What can hang from each mark
U: F M X
W: H X
V: K U W
P: F H Q
X: F U V
N: G V W
G: H M
H: U
K: F P Q
Q: M N W
M: N U W

Each row was made from one small tree. The marks that hang from a mark follow it in brackets, in alphabetical order. Every link used is in the known rows. Write each row's tree.
Each row is shifted at random along 5 fixed directions that mean nothing.
Known rows
X[F U[M] V]: [ -72 -225  113  -35  219   -8   71  165  132  -31 -443  -66   12  222
 -174    8  258   24  -30   82   62 -301 -184 -156  233  153   45  118
 -218 -261  -61 -138 -144  -15 -205  138 -344   61   56 -297 -226 -127]
M[N[G V[K] W[H]] U]: [-171  170  152  190  -48  191 -136  111 -113  -34   24  -70  177  118
  136  -90  290  165  -58  -13    2  247   35 -239   43 -191 -371 -355
 -180  -99   -8  178  359   62   34   18    7  201   53  252  -78  119]
K[F P Q[W[X]]]: [-229  -28  102  -40  155  -38   97  252  -72  -47 -169 -137  233  173
   27   35   82    3 -216   92   80  -73 -139 -107   41  125   54   72
 -247 -145  -42   32 -125  -80  -41 -162 -182   94  172   75 -137 -189]
X[F U[M[W]] V]: [ -55  382  -23  158 -175  234  113  -90 -189   20  224  119  -20 -159
  213  -37  115 -150   70  -83   41  137   33 -129  -32 -175 -101 -389
 -131  -64   53  148  181   63  216 -132   61  326  -73  323    8    9]
U[F M X[V]]: [  14  269  -40   64   -4   40  161   38  -15  -85   54   32   44 -152
   28   37  176 -120  -91  136   71 -115  122  -80   59   22   43   -9
 -360  -34  -51   43   55  169  -16 -163 -176  238  -12  -31   55 -118]
Q[M N W[H X[F U]]]: [ -42  316  166   90  -74  292    0  225   29 -101  -58   20  424   40
   16 -144  148   53  -46  -18  -17  189  181 -193  110   87 -109   56
 -217  131  -45  105  329   44 -166   26 -177  238 -168  119   64  -82]
Q[M[U] N W]: [ 121  152  277  140 -137  234 -325  206 -150 -263 -154 -238  430   53
   72   47   79   96   32   -9  -84  403 -114 -243   97   82 -112 -177
 -200 -243 -124  239  333  105  -43 -101 -136  146   22  232  -62  -60]
P[H[U[F X]]]: [  15  408  -50   76 -165  211  130   68   29 -176  160   20  189 -268
   20  -96  192 -113   -2  107   81  -92  205   -8  -56  187  120   97
 -465  -14   16  146  126  374 -174  -78 -119  189  -62  -49   76 -188]
U[F X[V]]: [ -95  232  -40  148  -57  286  168   51 -115   29   63  173  -33 -118
    0 -107  138 -197   81 -185   53  -82 -135  -31  -43  -66   63 -277
 -152 -196   74   46   22   52   51  -32   -3  174   22  221 -139  -48]
P[H Q[M[U]]]: [ 152  406   33  112 -304  282  -68  256  -37 -248  132   36  401 -212
  -16  -49  132 -154  129   94   40  112   17   65   19  159  142  146
 -379  -58  -92  212  195  213 -156 -149 -180  140   -5   52   13 -279]
N[V W[X[F U]]]: [-153 -103  269  136  171  275  -99  246  -76  -38 -317 -109  129  230
 -121 -111  224   83  -56 -192   17   -3 -223 -241   89  -38 -123 -232
 -214 -385  -35   10   97   16 -169  128 -182   32   45  138 -216   19]
P[H Q[M[N[V]] W]]: [ -18  245  128  204 -274  272  -62  229 -221  -88   34  112  399  -18
   69 -141   13  -54  116 -143  -15  327 -200  -83   17  -83  -24 -286
   66  -48  -26  195  223  -69   99  -55   -9  211   26  354 -174 -102]
H[U[X[V]]]: [ -83   -8  242   -4  146   49   55  154    1 -158 -377 -126  194  106
 -119 -100  148   83 -178    2   42  -21   50 -255  199  139  -12  -53
 -287 -164 -107  -16   69  175 -245   92 -232  154  -23 -170 -111  -91]
Q[M[U[X] W] N[G]]: [-290  -67  122  132   10   25   -3   86   32  109 -173   23  119  256
  131 -178  236  245   89  -66  -61  -35 -226 -186   24   18 -269 -201
  167  -28  183   62   94 -102  110  170   43  118  165  147 -284  156]
K[P Q[M[N] W]]: [ -96 -160  242   31   11   97  -82  334  -95  -87 -424  -83  354  289
  -73  -29   33   17  -13  -47   -7  209 -302 -206  230   44    6 -150
   56 -250  -84   27   12 -193  -23   60 -189  108   81   33 -335 -174]
H[U[M[W] X]]: [  19  -94  100  146   88   47  -53  255  146  -51 -270  -46   46  110
 -140    0  326   62  118   37   -9 -384 -265  -36   73  131   47  175
 -254 -255   29  -76  -36  102 -203   75 -292  -42  171 -204 -243  -42]
V[K[Q[M[N] W]]]: [ -76  163  196   18  -43   41   30  284  -75  -94 -179    1  412  148
   14   37   56  -14 -214   85   48  241   72 -186  259   -7  -52  -31
 -113   65 -153   39  165 -132  -29 -119 -193  275   -4   52 -113 -166]
U[F M[N[G] W[H]] X[V]]: [ -20  277   65   34  -13  -79   63  -28  -17 -149    6 -106  174  -90
  165   -7  224  130 -250  303   33  212  434 -324  181  -58 -273 -161
 -309  162 -125  142  355  243   25  -91 -144  395 -139 -116  192   11]
V[K[F P]]: [-305  184 -102   76 -102  260  223   33 -172  106  130  163  -40  -13
  124  -78   73 -251   83 -197  103   30 -229    0 -114  -77   42 -380
  -35 -214  134   95 -107 -117  215  -60  154  192  112  355 -254 -132]
W[H[U[M[N[G]] X[F]]]]: [ 161  188  -20  251 -181  397 -155  141   68  -82   74   25   20 -134
  -16  -42  366  -70  342  -88  -24  -95 -208    2  -55  -29  -22  -74
 -294 -309   84  115  215  200 -103   83 -151   47   -4   36 -130  -19]
H[U[F X]]: [-209   33 -134   71   54  -33  112 -131  -11   85  139  -86 -251  -66
  215   54  274   24   97   19   44 -359 -260   11 -238   81  -34 -121
 -244 -290  232  115 -161  142  198 -112   58   57  277  153 -175   74]
M[N U[F] W]: [ 356  310   81  290 -166  424 -389  349  -76 -297  116 -137  195 -221
 -126  207  356 -161  128   68   -8  -33 -162   53  -36   10  110   84
 -674 -478 -136  177  309  331 -233 -267 -331  -48  108   97  -22 -133]
P[F H[U] Q]: [ -75  -16  103  -35  -87   90   16   72 -126 -182 -154 -180  199  -37
   39  -94   34  -20   47  -13   78  111 -208 -113  -15  177   99 -186
 -177 -329  -39  194  -62  182  -35   14  -58  137   74   -2 -205 -206]
G[M[N W[X]]]: [-393  109   97   38   88 -155  294  170   44   87 -190  171  195  180
    1 -241  231  184 -229  136   30  -67  245 -208  182  -68 -252  -56
   -5  336    1  -37  149  -45   29  115  -79  292   15 -150 -137   26]
X[V[U[M]]]: [  73  255  -18  209 -133  283   10  123  -32  -33   79  167   65  -86
   -6  -25  212 -167  213  -83   29 -103 -177   30    5  -34   55  -54
 -201 -128   26   28   90   20  -38  -56 -121  124   43  154  -96  -85]
M[N U[X[V]]]: [ 191  399  191  175  -41  306  -80  364   -2 -273  -62   27  376 -127
 -219  -16  253 -105 -144   68   34    2  216  -83  171   50   82  178
 -581  -40 -213   20  338  283 -401 -119 -377  134  -99  -90   80 -182]
P[F H[U] Q[M[W] N]]: [-384 -213  149  -75   12 -160  184   81  -37   44 -334  -55  259  274
   92 -251   13  215  -47    2   41   43 -232 -212   66  158  -81 -184
  260   -6  100   92 -140 -110  103  185   17  203  130  -22 -357  -68]
N[G V[K] W[H[U] X[F]]]: [-224  192   95  107   55  129   -4   95  -22   -4   79 -113  103   73
  131  -75  323  170 -180   43   70    4  124 -177  -22  -78 -283 -123
 -391  -74   34  147  230  134  -66  -39  -75  175   60  184   23   83]
K[Q[N[G V[U[X]]]]]: [  55   93  294  237 -100  475 -257  211 -233 -148 -147  -67  320   85
   -4  -99   66  -36  103 -331  -21  424 -286 -237   69 -124  -99 -479
  -50 -378  -51  150  284  -12  -56   52  -47  127  -31  408 -188  -17]
X[F V[K[P] U[M] W[H]]]: [  60  140 -147  174  -59  305  -88   45  -21   74  212   67 -186  -63
  122  185  285 -204  218  -67   99 -186 -338   76  -87  -20   18 -128
 -294 -352   98   52  -21  -80   57 -179  -85   76  179  332  -55  -26]
K[F P Q[M W]]: [  -5  152   90 -109   28 -209  -36  166  -87 -246  -20 -342  387   18
  194  275   49   30 -335  408   75  126   96 -134   62  235   57  247
 -470  -40 -163  190   -4   75   16 -425 -268  196  147   12   96 -287]
X[F U[M[N W]] V[K]]: [ -35   56   84   52   69   10 -102  -78 -154  -37   -3 -184 -119   16
  214  247  214    9 -131   73   54  125  -70 -255   74 -113 -209 -376
 -264 -303  -63  115  131   31  208 -210  -71  253   82  203  -44   78]
Q[M N[G V] W[H X]]: [  47  237  -42  369 -218  317 -315  154  -84   45  352    1  102  -34
  282   59  319  104  371 -151 -123   -4 -501   92 -292 -104 -189 -100
 -108 -206  205  258  257  -94  210 -176   30  -18  297  627 -124  188]
P[F H[U]]: [  98  491  131  122 -383  505  -11  106 -216 -322   92   -7  423 -296
   16 -230  -23 -199  106 -151   46  480  152 -144   -4   61  103 -338
 -293 -161 -107  303  329  372 -146   11    3  296 -242  167   18 -268]
M[N[V] W[H X]]: [  37  456   40  278 -112  268  -55  347   -8 -105  216  119  277 -126
  -35  -45  361  -16  -39   70    6  -61  142   28  -21 -108  -88  145
 -476   92  -71   95  376  157 -172 -169 -229  113   35  130   75  -36]
G[H[U[F X[V]]] M[W]]: [ -70   -1  171  179  -31  341  -91   18 -200  -70 -247  -44   -6  -20
  -84 -226  128   22  136 -292  -43  210 -201 -293   25  -81 -149 -677
  -48 -464   31  174  222  198   44  195   44  176  -33  191 -223  101]
N[V[K W[H[U] X[F]]]]: [-147  154   52  207  -12  389  -54  125  -87   69   99   33  -43   29
   57  -69  267  -19   73 -259   60  -31 -202  -68  -90 -107 -147 -323
 -251 -314   95  106  143   17  -33  -15    1   97  106  400 -107   93]
X[V[K[F Q] U W]]: [  79  423 -139  201  -89  233   51  205  -45   56  418  190   49 -144
  107  236  242 -285  -12   22  158 -336 -187  242 -131  -13  192  241
 -451  -39   51   -1  -39 -108  -53 -441 -186   95  231  377   27 -137]

Write each row's tree
[-277  379  -30   89 -175  275  265  -98 -246  132  243  222   52  -53
  265 -122  -29 -211  -49 -195  148  293   87 -146    4 -199 -125 -581
   57   32   96  132  101 -119  260 -111  239  425  -62  491  -43  -28]	V[K[Q] U[F] W]
[  11  153   62  113  -80  182    0  -19 -111  -64  -32   -5   21  -45
  108   -3  127  -80  137  -79    4  106 -132 -154   50  -53  -59 -289
 -130 -213   -9   93  105   53   93  -25  -42  214  -15  153  -99  -31]	X[U[M] V]
[ -25  -41  220  195   77  309 -242  293  -54  -77 -221  -84   95  147
 -125  -41  347   95   11 -112  -10  -23 -247 -168  103  -66 -151 -192
 -282 -412  -43   51  227   70 -185   66 -217    2  104  110 -202   73]	M[N[G] U W[X[F V]]]
[ -65  301  148   53 -172  124   76  132  -97 -134  -29  -47  436  -23
   87 -176   30   37  -94   74   33  321  197 -212  101  -22  -93 -132
 -141  101  -52  215  257  118   -9  -24  -91  330 -142   71    6 -141]	P[Q[M N[W[H[U[F]]]]]]
[ -51  459   24  108 -232  132  185  168 -206  -73  211  120  423 -143
  137  -89  -51 -156  -80   21   72  175   53   -6  -46  -57  109  -34
 -120  182  -44  163  128   -7   81 -248  -45  313  -15  269  -25 -217]	P[F Q[N W]]
[ -90  145  130  -64  -39  -39   89  234 -108 -164 -124 -131  444   73
   65   24  -30  -39 -220  176   77  177   35 -137  110  149   93   80
 -222   -6 -121  129   -7  -13  -29 -201 -198  228   41   29  -51 -302]	K[P[F] Q[M W]]
[-145 -116  208  290   45  352 -278  304  -28    7 -212  -29   89  241
  -92 -191  402  210  201 -234  -82    0 -378 -159    8 -131 -301 -308
  -82 -386   67   80  270    5 -110  224  -80  -64  168  204 -307  188]	M[N[G V] U W[H X]]
[  -6   98  101   79  155  153 -123  101  -86  -79   -8 -178  -61  -15
   48  207  270  -30 -156    6   69  -88 -104 -134   11   11  -72 -125
 -507 -386  -68   70   99  113  -48 -235 -182   92  139  201   -9   34]	M[W[X[U[F] V[K]]]]
[-133  219  -68   13   -4  -42  260  -11   32  -31   22   45   44  -93
   76  -43  168  -64  -84  171   74 -115  182 -109   55   50  -18  -29
 -243   60    7   45    9  151   46  -70  -90  269  -16 -105    5 -115]	U[F M X]
[-210  308 -116  106  -31  157  208  -26   57  131  223  183  -37  -39
  174  -78  248  -46    6   17  108  -93  161  -70   -7  -47 -190 -142
 -180  137  106   45  124   -7   56  -55   33  289   -1  195   83   40]	V[K U[F M] W[H X]]
[  96  227   15   90  -75  190  -12   -1  -11  -77   36  -22   52  -86
  117   44  198  -54   60   60   49   57   59 -151   96    7  -77 -113
 -284  -96  -51   85  181  103  -39  -66 -154  256  -84   64   89  -49]	X[F U[M] V[W[H]]]
[-180  150   87   37   -5  -88   34   69  -14  -58  -28 -129  256   96
  157  -16  182  169 -167  233   14   48  114 -193   49   63 -181    1
 -201   67   17  158  134   86   57 -104  -96  223   80   52  -21  -23]	Q[M[U[F]] N[W]]
[  -6  157  270   87  105   81 -123  157 -104 -238 -163 -241  296   34
  -18   27  186  131 -352  141   51  217  270 -348  172   20 -182 -187
 -452 -132 -200  123  317  288 -200 -123 -228  229  -41   10  114  -28]	M[N[V[W]] U[F X]]
[  37  416  -35  234 -245  323  -13  -20 -151  -46  266   77   54 -227
  206  -46  179 -120  159  -72   -9  257   57 -133  -59 -211 -165 -421
 -165  -84   32  221  336  144  196  -87   58  300 -106  302   32   24]	U[M[N[W[H]]] X[F]]
[  22  379   69  400 -278  523 -148  196 -225   -4  238  195  149  -89
   59 -116  197 -128  252 -300  -20  162 -245   -6 -106 -256  -94 -416
  -97 -212   71  163  319   25   46  -66   54  124   66  522 -149   56]	M[N[V[W]] U]
[-193  153  -25  140   19  125   98  107   87   86   41  135   14   52
   47 -113  353   59   45   44   35 -162   47  -89   21  -48 -206  -46
 -164   65   84   18  159   15   -2   51  -86  168   27   32  -50   55]	V[U[M[N W[H X[F]]]]]
